Below is a small trained network, with its code and all its weights. Each question gives an input and a class and asks what happens when units are switched off, that is, made to give their printed mean instead of their output.

import numpy as np


def w(rows, s, z=0):
    codes = np.array(rows[::2]) - 128.0
    scale = np.full(codes.shape[1], s)
    scale[-1] = z or s
    return codes * scale


def f(y):
    return np.maximum(y, 0)


def log_softmax(a):
    a = a - a.max(-1, keepdims=True)
    return a - np.log(np.exp(a).sum(-1, keepdims=True))


def net(x, mask):
    res = np.array(x, float).reshape(1, 5) / 4 @ E
    y = f(res @ A[0][:, :-1].T + A[0][:, -1])
    res = res + np.where(mask, y, B[0][:, -1]) @ B[0][:, :-1]
    return log_softmax(res[-1] @ U[:, :-1].T + U[:, -1])


A, B = {}, {}
E = w([
[147,67,82,97,124,127,141,51,155],'x0',
[88,118,135,79,103,55,221,65,107],'x1',
[153,2,115,96,105,147,141,208,81],'x2',
[181,152,254,195,174,158,150,112,47],'x3',
[92,194,87,87,144,85,91,130,58],'x4',
],0.0057)
A[0] = w([
[99,163,113,80,117,78,182,194,45,171],'N0',
[96,148,118,104,111,103,161,169,69,169],'N1',
[133,146,151,149,138,133,115,128,139,105],'N2',
[131,159,114,112,125,114,143,95,139,7],'N3',
[115,177,96,121,128,111,134,91,172,114],'N4',
[127,46,78,114,116,132,163,121,182,124],'N5',
[111,69,51,107,99,123,144,238,215,121],'N6',
[118,138,138,130,123,116,156,77,114,48],'N7',
[125,89,176,123,127,115,195,93,110,176],'N8',
[112,176,111,123,121,120,123,102,156,220],'N9',
[134,83,170,133,125,124,170,129,130,77],'N10',
[115,120,107,132,127,131,112,143,141,87],'N11',
[130,150,114,116,128,114,138,98,139,22],'N12',
[141,104,119,126,129,147,108,132,100,111],'N13',
[114,148,118,115,132,114,127,143,112,24],'N14',
[144,97,158,145,142,146,130,154,139,118],'N15',
[122,153,61,117,123,121,119,108,173,161],'N16',
[161,54,216,175,129,170,114,222,156,144],'N17',
[119,134,152,154,127,141,116,122,119,44],'N18',
[143,106,157,142,128,143,127,162,139,137],'N19',
[132,71,189,122,119,112,198,93,96,185],'N20',
[138,107,161,139,121,142,126,151,138,114],'N21',
[121,120,93,126,121,136,111,154,151,73],'N22',
[137,177,181,162,134,146,111,139,150,123],'N23',
[124,124,129,127,125,119,121,164,126,98],'N24',
[125,102,157,127,129,118,163,108,120,161],'N25',
[137,83,78,110,137,134,75,179,65,161],'N26',
[136,65,104,124,114,133,123,168,161,105],'N27',
[136,180,190,158,138,144,107,141,156,139],'N28',
[121,126,142,136,125,124,145,98,119,13],'N29',
[108,196,116,131,129,128,107,115,145,48],'N30',
[136,98,90,116,128,139,94,161,80,150],'N31',
[130,58,83,121,122,136,125,129,152,234],'N32',
[131,112,109,120,131,127,105,166,99,166],'N33',
[108,144,116,119,124,114,143,157,99,145],'N34',
[112,169,112,126,112,119,146,94,169,70],'N35',
[115,145,156,149,131,144,118,129,134,112],'N36',
[132,3,64,104,119,139,147,81,162,181],'N37',
[138,126,138,137,146,135,133,129,129,142],'N38',
],0.013,0.0016)
B[0] = w([
[147,154,148,110,105,90,94,239,69,190],'N0',
[138,141,130,112,107,107,97,198,92,170],'N1',
[133,153,120,127,119,117,125,122,93,158],'N2',
[113,112,131,142,160,135,126,138,172,150],'N3',
[110,118,130,166,138,49,126,115,178,180],'N4',
[149,134,138,49,129,60,167,86,153,214],'N5',
[39,88,156,50,88,202,201,154,209,247],'N6',
[115,90,120,109,111,167,150,124,178,156],'N7',
[103,153,134,57,51,154,154,107,113,186],'N8',
[133,108,112,143,116,63,77,103,180,179],'N9',
[120,168,98,146,93,136,146,81,81,167],'N10',
[112,109,139,131,133,122,151,148,126,148],'N11',
[115,118,135,138,153,131,126,135,165,147],'N12',
[145,114,105,167,141,116,139,150,121,154],'N13',
[136,142,143,109,134,123,119,159,109,140],'N14',
[109,150,140,160,118,140,89,137,123,172],'N15',
[90,161,174,128,135,68,118,137,185,190],'N16',
[63,175,157,228,154,183,36,149,125,255],'N17',
[135,137,109,116,87,128,125,147,121,150],'N18',
[100,140,133,150,145,148,90,135,123,171],'N19',
[119,177,138,47,40,155,150,90,86,200],'N20',
[102,151,136,157,143,137,115,134,109,163],'N21',
[108,112,151,119,138,128,160,170,141,161],'N22',
[162,174,131,116,129,112,100,102,55,194],'N23',
[106,121,129,131,140,138,153,152,108,145],'N24',
[114,147,124,90,81,141,140,114,121,162],'N25',
[186,72,82,180,118,148,88,210,96,197],'N26',
[147,96,94,127,152,142,171,66,157,192],'N27',
[163,178,114,114,113,113,88,94,62,200],'N28',
[110,122,132,117,126,145,161,145,134,140],'N29',
[144,119,112,165,121,44,109,80,153,174],'N30',
[168,91,95,166,128,139,106,184,104,176],'N31',
[186,70,92,110,136,110,136,89,151,203],'N32',
[134,103,122,156,140,139,135,180,96,164],'N33',
[137,132,136,116,120,116,114,167,115,151],'N34',
[125,102,104,160,171,82,140,122,161,168],'N35',
[140,152,124,127,128,116,122,127,94,158],'N36',
[220,139,107,95,135,4,137,90,104,243],'N37',
[130,138,114,122,87,125,111,138,137,147],'N38',
],0.027,0.0094)
U = w([
[139,140,138,40,79,171,220,63,107,175],'0',
[140,131,171,156,230,180,231,113,78,2],'1',
[70,123,179,140,183,201,161,99,162,31],'2',
[109,50,104,190,188,227,132,190,134,87],'3',
[255,149,73,164,160,73,86,109,65,170],'4',
[58,161,151,205,195,133,119,4,186,151],'5',
[133,75,127,90,143,64,177,139,199,141],'6',
[83,181,171,167,102,170,64,190,58,126],'7',
],0.0054,0.0026)

Each question gives the input, the list of numbers given to net, and the class t.
The units are the neurons (one row each of A and B). Each row of codes is followed by its name. A weight is (code - 128) times the scale printed after its matrix; where a second scale follows, it is the last column's (A, B and U).
mask holds one flag per neuron, in row order. A switched-off neuron (its flag False) gives its mean, the last column of its row in B, instead of its output. The means were averaged over made-up inputs and are rounded, as every weight is.
A unit's drop is (log p(t) with every unit on - log p(t) with that unit switched off) / (log p(t) with every unit on - log p(t) with every unit switched off).
The circuit of an input: a set's keep is (log p(t) with only the set's units on - log p(t) with every unit switched off) / (log p(t) with every unit on - log p(t) with every unit switched off). Starting from the 12 units with the biggest drops (on a tie, the unit counted first), units are removed one at a time, each time the one whose removal leaves the highest keep (on an exact tie, the one counted first), for as long as the keep stays at least 0.8.
units of the circuit, in order: the units of the circuit, biggest drop first
most important unit: the unit with the biggest drop
k most important neurons: the k neurons with the biggest drops, biggest first
drop of u: that unit's drop, to one decimal
input [-2,5,7,0,0], class 0: units of the circuit, in order -> (N20)
input [7,-8,8,8,4], class 3: units of the circuit, in order -> (N26, N28, N37)
input [-4,3,-6,-4,-6], class 5: units of the circuit, in order -> (N37, N0, N26)
input [-3,-2,0,-2,-4], class 5: units of the circuit, in order -> (N0, N26)
input [1,-7,5,-5,-6], class 6: 3 most important neurons -> (N37, N5, N6)
input [-3,-5,6,-7,-3], class 3: 3 most important neurons -> (N17, N26, N31)
input [-1,-6,-5,2,-8], class 7: 2 most important neurons -> (N17, N37)
input [-4,6,-7,0,0], class 6: 4 most important neurons -> (N17, N37, N7, N26)
input [2,1,-6,-5,7], class 6: 2 most important neurons -> (N17, N0)
input [7,5,8,-3,3], class 0: 2 most important neurons -> (N6, N20)
input [-3,8,1,8,2], class 0: 3 most important neurons -> (N17, N20, N8)
input [-3,-5,-5,-7,-1], class 6: 2 most important neurons -> (N17, N6)
input [-6,-4,7,1,-6], class 3: 4 most important neurons -> (N27, N6, N0, N26)
input [7,5,-4,3,1], class 0: units of the circuit, in order -> (N8)
input [6,-7,5,0,-1], class 3: 2 most important neurons -> (N6, N17)
input [4,2,3,7,3], class 0: 2 most important neurons -> (N17, N20)
input [4,7,-1,0,-5], class 0: drop of N22 -> 0.0
input [-4,-1,8,2,5], class 7: drop of N0 -> 0.4
input [-7,-4,-2,-8,-1], class 6: drop of N17 -> 0.1
input [-6,-1,3,-7,-3], class 6: most important unit -> N5
